Here is a tiny trained network, its code and every weight. The questions are about switching its units off for an input and a class, where a switched-off unit gives its printed mean instead of its output.

import numpy as np


def w(rows, s, z=0):
    codes = np.array(rows[::2]) - 128.0
    scale = np.full(codes.shape[1], s)
    scale[-1] = z or s
    return codes * scale


def f(y):
    return y / 2 * (1 + np.tanh(0.7978845608 * (y + 0.044715 * y**3)))


def log_softmax(a):
    a = a - a.max(-1, keepdims=True)
    return a - np.log(np.exp(a).sum(-1, keepdims=True))


def net(x, mask):
    res = np.array(x, float).reshape(1, 5) / 4 @ E
    y = f(res @ A[0][:, :-1].T + A[0][:, -1])
    res = res + np.where(mask, y, B[0][:, -1]) @ B[0][:, :-1]
    return log_softmax(res[-1] @ U[:, :-1].T + U[:, -1])


A, B = {}, {}
E = w([
[191,9,100,141,72,1,78],'x0',
[146,120,117,127,134,142,133],'x1',
[134,119,153,122,110,148,93],'x2',
[108,176,21,172,148,136,22],'x3',
[154,191,83,36,16,112,137],'x4',
],0.01)
A[0] = w([
[173,191,64,19,24,135,147,239],'neuron 0',
[90,193,177,159,135,142,129,173],'neuron 1',
[136,68,171,87,112,148,179,230],'neuron 2',
[95,140,197,140,175,168,176,247],'neuron 3',
[112,172,187,111,159,184,194,207],'neuron 4',
[136,166,1,158,155,145,19,233],'neuron 5',
[110,194,78,161,139,154,58,185],'neuron 6',
[208,36,98,167,101,22,106,254],'neuron 7',
[137,139,107,35,47,119,128,164],'neuron 8',
],0.0086,0.005)
B[0] = w([
[123,190,80,68,53,60,100,230],'neuron 0',
[123,127,75,142,158,189,153,164],'neuron 1',
[143,138,164,60,153,141,254,183],'neuron 2',
[195,139,150,123,121,214,155,192],'neuron 3',
[192,150,102,97,113,192,117,196],'neuron 4',
[45,113,50,175,130,133,85,212],'neuron 5',
[52,140,74,177,195,134,78,178],'neuron 6',
[120,48,203,127,108,58,100,248],'neuron 7',
[123,161,140,107,74,70,144,189],'neuron 8',
],0.0095,0.017)
U = w([
[222,116,172,115,179,201,139,252],'0',
[173,229,100,78,32,150,179,115],'1',
[113,116,88,225,204,200,98,79],'2',
[70,243,64,68,127,130,64,94],'3',
[157,53,255,149,174,96,171,212],'4',
[129,131,172,62,59,37,172,34],'5',
[92,7,122,199,136,129,56,91],'6',
[105,118,76,153,39,57,55,79],'7',
],0.0079,0.0026)

Each question gives the input, the list of numbers given to net, and the class t.
The units are the neurons (one row each of A and B). Each row of codes is followed by its name. A weight is (code - 128) times the scale printed after its matrix; where a second scale follows, it is the last column's (A, B and U).
mask holds one flag per neuron, in row order. A switched-off neuron (its flag False) gives its mean, the last column of its row in B, instead of its output. The means were averaged over made-up inputs and are rounded, as every weight is.
A unit's drop is (log p(t) with every unit on - log p(t) with that unit switched off) / (log p(t) with every unit on - log p(t) with every unit switched off).
The circuit of an input: a set's keep is (log p(t) with only the set's units on - log p(t) with every unit switched off) / (log p(t) with every unit on - log p(t) with every unit switched off). Starting from all 9 units, units are removed one at a time, each time the one whose removal leaves the highest keep (on an exact tie, the one counted first), for as long as the keep stays at least 0.8.
circuit, biggest first: the units of the circuit, biggest drop first
unit that matters most: the unit with the biggest drop
top k neurons: the k neurons with the biggest drops, biggest first
drop of u: that unit's drop, to one decimal
input [-4,4,-4,0,-5], class 0: circuit, biggest first : [neuron 5; neuron 3]
input [4,7,4,0,8], class 5: circuit, biggest first : [neuron 8; neuron 7]
input [-1,8,-8,8,-4], class 2: circuit, biggest first : [neuron 0]
input [6,-6,5,-2,0], class 4: circuit, biggest first : [neuron 0; neuron 5]
input [-1,-3,5,3,-6], class 2: circuit, biggest first : [neuron 7; neuron 0]
input [-4,7,-8,6,0], class 2: circuit, biggest first : [neuron 0; neuron 8]
input [0,0,-8,-6,-4], class 0: top 2 neurons : [neuron 7; neuron 3]
input [-3,4,-1,-1,0], class 0: circuit, biggest first : [neuron 0; neuron 5]
input [8,8,0,0,-1], class 4: top 2 neurons : [neuron 0; neuron 7]
input [-8,-3,-5,-1,-7], class 0: top 2 neurons : [neuron 3; neuron 5]
input [-1,2,5,3,-1], class 2: circuit, biggest first : [neuron 0; neuron 7]
input [1,-3,-8,3,-5], class 6: circuit, biggest first : [neuron 0; neuron 2]
input [-1,7,-2,-6,0], class 0: top 2 neurons : [neuron 0; neuron 8]
input [1,2,-8,3,7], class 7: top 2 neurons : [neuron 2; neuron 4]
input [8,5,-1,-1,-5], class 4: top neuron : [neuron 5]
input [3,-6,8,2,0], class 6: top 2 neurons : [neuron 0; neuron 8]
input [-1,-6,6,7,-7], class 2: drop of neuron 7 : 0.3
input [-7,7,3,3,-2], class 2: drop of neuron 0 : 0.1
input [-8,-8,-7,-8,-7], class 0: drop of neuron 0 : 0.0
input [2,2,1,-1,5], class 5: unit that matters most : neuron 5
input [0,-1,3,0,-1], class 0: top 3 neurons : [neuron 0; neuron 7; neuron 5]
input [5,3,-8,1,-1], class 6: top 2 neurons : [neuron 0; neuron 2]
